Below is a small trained network, with its code and all its weights. Each question gives an input and a target symbol and asks what happens when units are switched off, that is, made to give their printed mean instead of their output.

import numpy as np


def w(rows, s, z=0):
    codes = np.array(rows[::2]) - 128.0
    scale = np.full(codes.shape[1], s)
    scale[-1] = z or s
    return codes * scale


def f(y):
    return y / 2 * (1 + np.tanh(0.7978845608 * (y + 0.044715 * y**3)))


def softmax(a):
    e = np.exp(a - a.max(-1, keepdims=True))
    return e / e.sum(-1, keepdims=True)


def log_softmax(a):
    a = a - a.max(-1, keepdims=True)
    return a - np.log(np.exp(a).sum(-1, keepdims=True))


def net(x, mask):
    ids = ['Γβδεηξτψω'.index(c) for c in x.split()]
    T = len(ids)
    res = E[ids] + P[:T]
    u = 0
    for l in range(2):
        q, k, v = (res @ M[l].T for M in (Q, K, V))
        z = softmax(np.where(np.tri(T) > 0, q @ k.T / 4**0.5, -1e9)) @ v
        res = res + np.where(mask[u], z, O[l][:, -1]) @ O[l][:, :-1]
        u += 1
        y = f(res @ A[l][:, :-1].T + A[l][:, -1])
        res = res + np.where(mask[u : u + 4], y, B[l][:, -1]) @ B[l][:, :-1]
        u += 4
    return log_softmax(res[-1] @ U[:, :-1].T + U[:, -1])


Q, K, V, O, A, B = {}, {}, {}, {}, {}, {}
E = w([
[47,243,46],'Γ',
[133,113,139],'β',
[100,36,93],'δ',
[105,133,105],'ε',
[105,160,91],'η',
[92,169,181],'ξ',
[109,134,108],'τ',
[119,145,102],'ψ',
[209,139,4],'ω',
],0.017)
P = w([
[101,254,88],'0',
[175,170,198],'1',
[186,127,222],'2',
[180,100,230],'3',
[164,81,241],'4',
[154,70,231],'5',
[136,73,218],'6',
[117,66,215],'7',
[108,72,198],'8',
[113,60,209],'9',
[72,62,180],'10',
],0.0073)
Q[0] = w([
[126,152,2],'L0H1',
[100,165,98],'L0H1',
[185,48,63],'L0H1',
[90,127,109],'L0H1',
],0.0093)
K[0] = w([
[176,189,103],'L0H1',
[150,83,132],'L0H1',
[120,38,106],'L0H1',
[4,99,171],'L0H1',
],0.012)
V[0] = w([
[18,92,96],'L0H1',
[73,109,251],'L0H1',
[176,45,108],'L0H1',
[255,86,218],'L0H1',
],0.0072)
O[0] = w([
[254,75,220,129],'L0H1',
[118,179,117,37],'L0H1',
[54,196,53,46],'L0H1',
[130,119,107,4],'L0H1',
],0.0093,0.0027)
A[0] = w([
[117,249,109,134],'L0N1',
[119,157,110,254],'L0N2',
[93,118,137,154],'L0N3',
[141,21,76,220],'L0N4',
],0.012,0.0029)
B[0] = w([
[135,32,161,161],'L0N1',
[250,136,212,175],'L0N2',
[174,181,126,148],'L0N3',
[105,97,149,253],'L0N4',
],0.014,0.0043)
Q[1] = w([
[192,243,149],'L1H1',
[3,194,53],'L1H1',
[97,184,3],'L1H1',
[148,242,120],'L1H1',
],0.006)
K[1] = w([
[152,92,193],'L1H1',
[73,167,97],'L1H1',
[248,177,80],'L1H1',
[61,158,124],'L1H1',
],0.011)
V[1] = w([
[99,158,252],'L1H1',
[109,173,140],'L1H1',
[78,152,149],'L1H1',
[43,39,126],'L1H1',
],0.014)
O[1] = w([
[107,143,187,255],'L1H1',
[145,254,153,76],'L1H1',
[16,237,142,85],'L1H1',
[50,95,181,148],'L1H1',
],0.0094,0.0066)
A[1] = w([
[71,86,6,52],'L1N1',
[174,182,77,214],'L1N2',
[161,174,82,48],'L1N3',
[108,80,166,4],'L1N4',
],0.012,0.0038)
B[1] = w([
[51,243,205,208],'L1N1',
[226,210,171,132],'L1N2',
[224,108,87,108],'L1N3',
[238,254,132,252],'L1N4',
],0.0064,0.0045)
U = w([
[177,86,180,151],'Γ',
[104,141,131,212],'β',
[19,92,149,166],'δ',
[168,185,111,62],'ε',
[157,168,119,1],'η',
[67,247,134,180],'ξ',
[153,198,104,77],'τ',
[157,170,110,40],'ψ',
[105,80,45,254],'ω',
],0.011,0.0069)

Each question gives the input, a string of symbols that net reads in full, and the target symbol t.
The units are the heads (4 rows each of Q, K, V and O) and the neurons (one row each of A and B). Each row of codes is followed by its name. A weight is (code - 128) times the scale printed after its matrix; where a second scale follows, it is the last column's (O, A, B and U).
mask holds one flag per unit, layer by layer, with each layer's heads first. A switched-off unit (its flag False) gives its mean, the last column of its rows in O or B, instead of its output. The means were averaged over made-up inputs and are rounded, as every weight is.
A unit's drop is (log p(t) with every unit on - log p(t) with that unit switched off) / (log p(t) with every unit on - log p(t) with every unit switched off).
The circuit of an input: a set's keep is (log p(t) with only the set's units on - log p(t) with every unit switched off) / (log p(t) with every unit on - log p(t) with every unit switched off). Starting from all 10 units, units are removed one at a time, each time the one whose removal leaves the highest keep (on an exact tie, the one counted first), for as long as the keep stays at least 0.8.
circuit, biggest first: the units of the circuit, biggest drop first
most important unit: the unit with the biggest drop
k most important neurons: the k neurons with the biggest drops, biggest first
k most important neurons of layer l: the k neurons of layer l with the biggest drops, biggest first
drop of u: that unit's drop, to one decimal
input β ε ε ε τ β ε τ ψ ε ξ, target ξ: circuit, biggest first => (L1H1; L0N1)
input β Γ ξ β ε ξ τ, target ξ: 2 most important neurons => (L0N1; L0N2)
input ω ε ε Γ δ τ ε δ ε δ ξ, target ξ: circuit, biggest first => (L1N4; L1H1; L0N1)
input ω ψ τ, target ω: 2 most important neurons => (L1N4; L1N1)
input τ ε δ δ τ Γ ε ξ ε τ Γ, target Γ: circuit, biggest first => (L0N1; L0N2)
input τ ω ω β η τ, target ω: most important unit => L1H1
input ξ ξ τ β, target ξ: circuit, biggest first => (L1H1; L0H1)
input η β ω Γ η τ ω ω ε, target ω: circuit, biggest first => (L1H1; L1N1; L0H1)
input ω δ ε ω, target ω: 2 most important neurons => (L0N4; L0N2)
input δ ω ε, target ω: 2 most important neurons => (L0N1; L1N1)
input ω ω ω η, target ω: circuit, biggest first => (L0H1; L1H1)
input ξ ε ω, target ω: 3 most important neurons => (L0N1; L0N2; L0N4)
input ω Γ δ δ δ, target δ: drop of L0H1 => 0.3
input τ ξ ξ ψ ψ, target ξ: circuit, biggest first => (L1H1)
input ξ τ β β ξ ε τ Γ ξ ε ψ, target ξ: drop of L0N1 => 0.2
input η Γ Γ, target Γ: drop of L0N1 => 0.4
input ε ε Γ ω ω ω η τ ψ, target ω: 3 most important neurons of layer 1 => (L1N1; L1N4; L1N2)
